Below is a small trained network, with its code and all its weights. Each question gives an input and a class and asks what happens when units are switched off, that is, made to give their printed mean instead of their output.

import numpy as np


def w(rows, s, z=0):
    codes = np.array(rows[::2]) - 128.0
    scale = np.full(codes.shape[1], s)
    scale[-1] = z or s
    return codes * scale


def f(y):
    return np.maximum(y, 0)


def log_softmax(a):
    a = a - a.max(-1, keepdims=True)
    return a - np.log(np.exp(a).sum(-1, keepdims=True))


def net(x, mask):
    res = np.array(x, float).reshape(1, 7) / 4 @ E
    y = f(res @ A[0][:, :-1].T + A[0][:, -1])
    res = res + np.where(mask, y, B[0][:, -1]) @ B[0][:, :-1]
    return log_softmax(res[-1] @ U[:, :-1].T + U[:, -1])


A, B = {}, {}
E = w([
[151,143,106,122,125,122,116,117,119,117,112],'x0',
[136,163,112,117,115,130,118,102,132,114,121],'x1',
[173,54,85,137,121,117,80,56,172,108,240],'x2',
[166,152,135,205,54,145,236,139,64,58,185],'x3',
[106,77,11,77,105,222,212,95,115,112,91],'x4',
[102,133,84,142,63,128,78,116,59,249,149],'x5',
[122,102,159,125,38,189,24,176,150,83,95],'x6',
],0.011)
A[0] = w([
[116,170,128,224,63,118,196,139,79,77,132,91],'N0',
[168,30,108,124,122,109,100,52,187,110,211,101],'N1',
[87,53,90,45,90,255,190,116,126,108,66,87],'N2',
[179,163,235,172,137,69,63,150,97,108,124,57],'N3',
[138,210,157,93,167,148,151,211,58,132,4,92],'N4',
[133,102,171,136,210,151,137,101,187,16,83,55],'N5',
[102,63,49,71,136,152,197,74,98,97,74,84],'N6',
[76,158,152,152,167,170,141,168,69,114,45,118],'N7',
[241,29,114,124,139,155,72,45,150,91,237,109],'N8',
[84,149,75,183,57,129,80,93,21,253,141,107],'N9',
[69,178,156,143,128,176,152,166,117,131,103,38],'N10',
[138,215,182,169,151,32,77,147,142,114,146,82],'N11',
[88,122,91,91,197,95,72,141,224,182,76,65],'N12',
[194,177,155,210,77,158,178,143,67,83,182,74],'N13',
[127,78,161,133,6,191,26,203,158,59,82,71],'N14',
[73,154,106,114,192,136,78,136,189,176,87,72],'N15',
[140,126,142,174,70,121,164,123,97,101,164,53],'N16',
[75,96,114,86,216,107,43,82,157,154,70,71],'N17',
[155,151,159,139,134,84,91,171,117,145,167,96],'N18',
[148,112,104,120,165,80,198,106,137,172,124,3],'N19',
[124,182,119,129,231,45,196,70,92,173,165,86],'N20',
[149,139,160,102,179,125,190,132,210,6,115,118],'N21',
],0.009,0.0029)
B[0] = w([
[136,113,102,69,98,140,143,191,118,112,175,223],'N0',
[98,192,208,98,182,93,128,134,105,62,124,219],'N1',
[155,134,165,173,153,231,77,116,133,134,161,239],'N2',
[184,107,140,154,185,190,83,99,128,124,140,221],'N3',
[59,188,196,94,170,58,118,109,89,78,175,240],'N4',
[85,43,83,117,71,109,80,114,59,184,73,209],'N5',
[193,134,149,152,168,194,89,98,146,140,136,217],'N6',
[63,186,172,135,179,130,138,110,74,83,126,206],'N7',
[37,187,193,99,169,85,113,125,124,88,187,240],'N8',
[65,54,108,123,97,86,83,62,63,152,76,248],'N9',
[113,141,183,127,142,82,164,126,90,103,170,180],'N10',
[203,104,144,187,177,206,86,82,97,144,178,216],'N11',
[190,118,81,77,86,126,143,194,123,110,124,207],'N12',
[184,116,87,52,80,130,151,196,123,118,168,229],'N13',
[163,164,98,233,110,45,244,117,255,156,60,253],'N14',
[137,120,130,71,113,143,134,201,108,116,152,190],'N15',
[155,145,89,93,115,138,149,170,124,131,123,183],'N16',
[168,138,60,93,97,126,167,179,121,137,186,208],'N17',
[131,108,163,126,105,188,65,120,122,137,136,179],'N18',
[192,185,117,193,108,99,163,109,118,116,73,176],'N19',
[179,162,87,199,145,95,209,115,217,147,23,228],'N20',
[87,47,95,149,64,77,109,78,64,169,120,228],'N21',
],0.0093,0.016)
U = w([
[67,176,195,73,173,84,122,135,119,95,157,133],'0',
[182,97,95,32,80,139,137,239,135,128,164,67],'1',
[179,90,161,158,161,245,80,93,141,140,154,8],'2',
[150,148,119,190,103,77,180,126,213,146,73,237],'3',
[73,3,112,103,69,84,88,71,86,165,104,156],'4',
],0.012,0.0013)

Each question gives the input, the list of numbers given to net, and the class t.
The units are the neurons (one row each of A and B). Each row of codes is followed by its name. A weight is (code - 128) times the scale printed after its matrix; where a second scale follows, it is the last column's (A, B and U).
mask holds one flag per neuron, in row order. A switched-off neuron (its flag False) gives its mean, the last column of its row in B, instead of its output. The means were averaged over made-up inputs and are rounded, as every weight is.
A unit's drop is (log p(t) with every unit on - log p(t) with that unit switched off) / (log p(t) with every unit on - log p(t) with every unit switched off).
The circuit of an input: a set's keep is (log p(t) with only the set's units on - log p(t) with every unit switched off) / (log p(t) with every unit on - log p(t) with every unit switched off). Starting from the 12 units with the biggest drops (on a tie, the unit counted first), units are removed one at a time, each time the one whose removal leaves the highest keep (on an exact tie, the one counted first), for as long as the keep stays at least 0.8.
circuit, biggest first: the units of the circuit, biggest drop first
most important unit: the unit with the biggest drop
k most important neurons: the k neurons with the biggest drops, biggest first
drop of u: that unit's drop, to one decimal
input [-5,-1,-6,2,-3,-2,8], class 3: circuit, biggest first -> (N14)
input [3,-3,-7,5,6,-6,4], class 0: 3 most important neurons -> (N4, N7, N9)
input [-1,-7,0,8,2,8,-6], class 1: 2 most important neurons -> (N13, N0)
input [3,-4,-2,-6,2,6,2], class 1: 4 most important neurons -> (N17, N12, N21, N15)
input [-7,2,1,-4,6,0,7], class 3: 3 most important neurons -> (N14, N11, N3)
input [-4,-7,4,6,2,-8,-3], class 4: 2 most important neurons -> (N21, N5)
input [0,1,4,1,0,4,3], class 0: 3 most important neurons -> (N21, N5, N8)
input [-6,1,5,-2,7,2,-6], class 2: 4 most important neurons -> (N14, N6, N2, N4)
input [-6,-2,7,-2,-7,1,8], class 3: 3 most important neurons -> (N14, N4, N2)
input [-2,1,7,-4,6,-8,-1], class 4: 3 most important neurons -> (N5, N21, N4)
input [7,-6,-2,-6,-8,-2,0], class 2: 2 most important neurons -> (N11, N3)
input [1,-6,2,-3,7,-2,-8], class 3: 4 most important neurons -> (N20, N19, N11, N3)
input [5,-3,6,3,6,4,6], class 0: 4 most important neurons -> (N8, N1, N20, N11)
input [-7,-6,0,2,-4,-8,-4], class 4: circuit, biggest first -> (N21)
input [1,8,2,4,1,2,3], class 1: 2 most important neurons -> (N20, N13)
input [1,-1,-4,4,4,-7,8], class 3: 2 most important neurons -> (N14, N9)
input [-4,1,0,-5,2,-7,4], class 4: 3 most important neurons -> (N5, N21, N13)
input [-3,-6,3,3,3,-1,-1], class 0: drop of N17 -> 0.9
input [-7,4,2,-7,6,3,-5], class 1: drop of N17 -> 0.5
input [7,-7,-8,-4,8,0,1], class 0: drop of N1 -> 0.0
input [-3,-4,2,-7,-3,-8,0], class 4: drop of N13 -> 0.5
input [3,-7,4,5,-8,-4,8], class 2: most important unit -> N3
